Here is a tiny trained network, its code and every weight. The questions are about switching its units off for an input and a class, where a switched-off unit gives its printed mean instead of its output.

import numpy as np


def w(rows, s, z=0):
    codes = np.array(rows[::2]) - 128.0
    scale = np.full(codes.shape[1], s)
    scale[-1] = z or s
    return codes * scale


def norm(h):
    return h / np.sqrt((h * h).mean(-1, keepdims=True) + 1e-5)


def f(y):
    return np.maximum(y, 0)


def log_softmax(a):
    a = a - a.max(-1, keepdims=True)
    return a - np.log(np.exp(a).sum(-1, keepdims=True))


def net(x, mask):
    res = np.array(x, float).reshape(1, 4) / 4 @ E
    u = 0
    for l in range(2):
        y = f(norm(res) @ A[l][:, :-1].T + A[l][:, -1])
        res = res + np.where(mask[u : u + 4], y, B[l][:, -1]) @ B[l][:, :-1]
        u += 4
    return log_softmax(norm(res)[-1] @ U[:, :-1].T + U[:, -1])


A, B = {}, {}
E = w([
[167,139,76,136,69,68,142,47,162],'x0',
[131,117,137,211,187,215,169,98,176],'x1',
[49,176,142,69,145,96,254,109,128],'x2',
[67,197,116,203,158,121,69,123,104],'x3',
],0.00093)
A[0] = w([
[176,115,78,110,123,91,59,148,143,250],'L0N0',
[151,155,111,195,122,252,167,67,143,35],'L0N1',
[163,175,66,189,63,72,131,38,206,49],'L0N2',
[54,184,82,208,149,102,87,114,108,14],'L0N3',
],0.0032,0.0021)
B[0] = w([
[108,147,85,214,141,164,167,121,113,253],'L0N0',
[111,168,51,119,82,49,107,151,54,191],'L0N1',
[96,90,193,56,198,175,82,174,94,215],'L0N2',
[196,55,160,135,43,161,254,149,208,188],'L0N3',
],0.004,0.0028)
A[1] = w([
[219,211,234,18,36,28,11,3,36,1],'L1N0',
[249,77,138,112,47,183,199,137,187,96],'L1N1',
[111,206,78,153,96,97,120,100,37,84],'L1N2',
[104,128,222,153,227,155,51,179,122,131],'L1N3',
],0.0032,0.0025)
B[1] = w([
[213,27,35,76,195,253,174,78,44,136],'L1N0',
[148,104,164,226,71,182,214,136,185,250],'L1N1',
[56,162,20,175,105,75,120,169,94,214],'L1N2',
[78,74,146,62,247,199,98,34,78,217],'L1N3',
],0.0037,0.0021)
U = w([
[202,51,210,207,39,215,241,135,214,221],'0',
[51,50,214,29,231,226,52,76,40,183],'1',
[49,141,66,184,145,173,198,78,84,251],'2',
[36,205,20,177,56,52,117,215,24,91],'3',
[147,185,149,142,108,106,83,100,135,50],'4',
[225,197,213,69,79,40,15,37,224,5],'5',
[193,208,225,61,56,19,4,28,228,5],'6',
],0.0041,0.003)

Each question gives the input, the list of numbers given to net, and the class t.
The units are the neurons (one row each of A and B). Each row of codes is followed by its name. A weight is (code - 128) times the scale printed after its matrix; where a second scale follows, it is the last column's (A, B and U).
mask holds one flag per neuron, layer by layer. A switched-off neuron (its flag False) gives its mean, the last column of its row in B, instead of its output. The means were averaged over made-up inputs and are rounded, as every weight is.
A unit's drop is (log p(t) with every unit on - log p(t) with that unit switched off) / (log p(t) with every unit on - log p(t) with every unit switched off).
The circuit of an input: a set's keep is (log p(t) with only the set's units on - log p(t) with every unit switched off) / (log p(t) with every unit on - log p(t) with every unit switched off). Starting from all 8 units, units are removed one at a time, each time the one whose removal leaves the highest keep (on an exact tie, the one counted first), for as long as the keep stays at least 0.8.
units of the circuit, in order: the units of the circuit, biggest drop first
k most important neurons: the k neurons with the biggest drops, biggest first
k most important neurons of layer l: the k neurons of layer l with the biggest drops, biggest first
drop of u: that unit's drop, to one decimal
input [1,1,-4,4], class 0: units of the circuit, in order => [L0N3]
input [-5,-5,-4,6], class 0: 2 most important neurons => [L0N3, L0N2]
input [-4,7,-5,5], class 3: 3 most important neurons => [L0N1, L0N2, L1N1]
input [-7,1,6,7], class 0: units of the circuit, in order => [L0N3, L1N2]
input [-6,-5,3,6], class 0: units of the circuit, in order => [L0N3, L0N1, L1N2]
input [-6,-3,2,1], class 1: 2 most important neurons => [L0N1, L0N0]
input [8,0,-6,-5], class 1: 3 most important neurons => [L0N2, L0N3, L1N3]
input [-7,3,-3,4], class 1: 3 most important neurons => [L1N3, L0N0, L1N1]
input [5,6,0,0], class 3: 2 most important neurons => [L0N1, L1N2]
input [-5,7,5,3], class 3: 2 most important neurons of layer 0 => [L0N1, L0N2]
input [8,-7,-6,-1], class 1: 2 most important neurons => [L0N2, L0N1]
input [8,8,-6,2], class 1: 2 most important neurons => [L0N2, L1N3]
input [-2,8,-5,-5], class 3: 2 most important neurons => [L0N1, L0N3]
input [-5,0,-2,1], class 1: units of the circuit, in order => [L1N3]
input [6,8,6,-2], class 3: units of the circuit, in order => [L0N1, L0N3, L1N2]
input [7,-2,-2,8], class 0: 2 most important neurons => [L0N3, L1N1]
input [6,-5,5,2], class 1: 2 most important neurons of layer 0 => [L0N2, L0N1]
input [4,5,7,8], class 0: 2 most important neurons of layer 0 => [L0N3, L0N0]
input [-4,6,5,2], class 3: 2 most important neurons => [L0N1, L0N2]
input [7,8,1,1], class 3: 2 most important neurons => [L0N1, L1N2]
input [-2,4,-1,-1], class 3: units of the circuit, in order => [L0N1]
input [-7,6,0,8], class 0: 3 most important neurons of layer 0 => [L0N3, L0N2, L0N0]
input [8,-4,1,8], class 0: drop of L1N1 => 0.2
